[[111 117 141 121]
 [123 139 132 123]
 [146 126 128 116]
 [140 121 140 104]
 [119 123 121 123]
 [156 128 132 126]
 [139 142 118 138]
 [116 119 129 116]
 [128 120 144 124]]
|
[[156 128 132 126]
 [146 126 128 116]
 [140 121 140 104]
 [139 142 118 138]
 [128 120 144 124]
 [123 139 132 123]
 [119 123 121 123]
 [116 119 129 116]
 [111 117 141 121]]

[[122 135 135]
 [121 129 124]
 [110 136 125]
 [101 139 127]
 [147 126 134]
 [131 114 112]]
|
[[147 126 134]
 [131 114 112]
 [122 135 135]
 [121 129 124]
 [110 136 125]
 [101 139 127]]

[[155 138]
 [120 134]
 [125 135]]
|
[[155 138]
 [125 135]
 [120 134]]

[[113 125 112 127 144 112]
 [140 113 131 109 131 117]
 [132 128 138 117 140 113]
 [125 128 136 120 106 122]]
|
[[140 113 131 109 131 117]
 [132 128 138 117 140 113]
 [125 128 136 120 106 122]
 [113 125 112 127 144 112]]

[[116 126 119 151]
 [142 128 144 118]
 [129 123 140 122]
 [153 127 153 130]]
|
[[153 127 153 130]
 [142 128 144 118]
 [129 123 140 122]
 [116 126 119 151]]

[[130 108 153 138]
 [119 107 125 136]
 [148 155 115 105]
 [122 129 130 121]]
|
[[148 155 115 105]
 [130 108 153 138]
 [122 129 130 121]
 [119 107 125 136]]

[[121 127 126 125 126 138 131 108]
 [135 130 130 132 128 134 122 152]
 [131 130 123 130 128 134 126 125]
 [139 137 134 118 126 123 126 137]
 [129 137 134 135 124 134 131 152]
 [118 127 127 124 131 121 130 135]
 [130 125 121 127 132 125 126 127]]
|
[[139 137 134 118 126 123 126 137]
 [135 130 130 132 128 134 122 152]
 [131 130 123 130 128 134 126 125]
 [130 125 121 127 132 125 126 127]
 [129 137 134 135 124 134 131 152]
 [121 127 126 125 126 138 131 108]
 [118 127 127 124 131 121 130 135]]

[[113 124 121 112 125 122 123 117 123 102 133]
 [123 120 121 128 123 130 124 113 128 139 143]
 [105 129 123 141 118 127 119 135 158 150 140]
 [107 108 100 124 104 141 102 105 121 125 141]
 [150 149 152 102 155 141 149 150 157 130 140]]
|
[[150 149 152 102 155 141 149 150 157 130 140]
 [123 120 121 128 123 130 124 113 128 139 143]
 [113 124 121 112 125 122 123 117 123 102 133]
 [107 108 100 124 104 141 102 105 121 125 141]
 [105 129 123 141 118 127 119 135 158 150 140]]

[[125 114 121 125 137 129]
 [128 118 122 131 142 122]
 [143 138 139 126 124 134]
 [140 152 155 126 131 135]]
|
[[143 138 139 126 124 134]
 [140 152 155 126 131 135]
 [128 118 122 131 142 122]
 [125 114 121 125 137 129]]
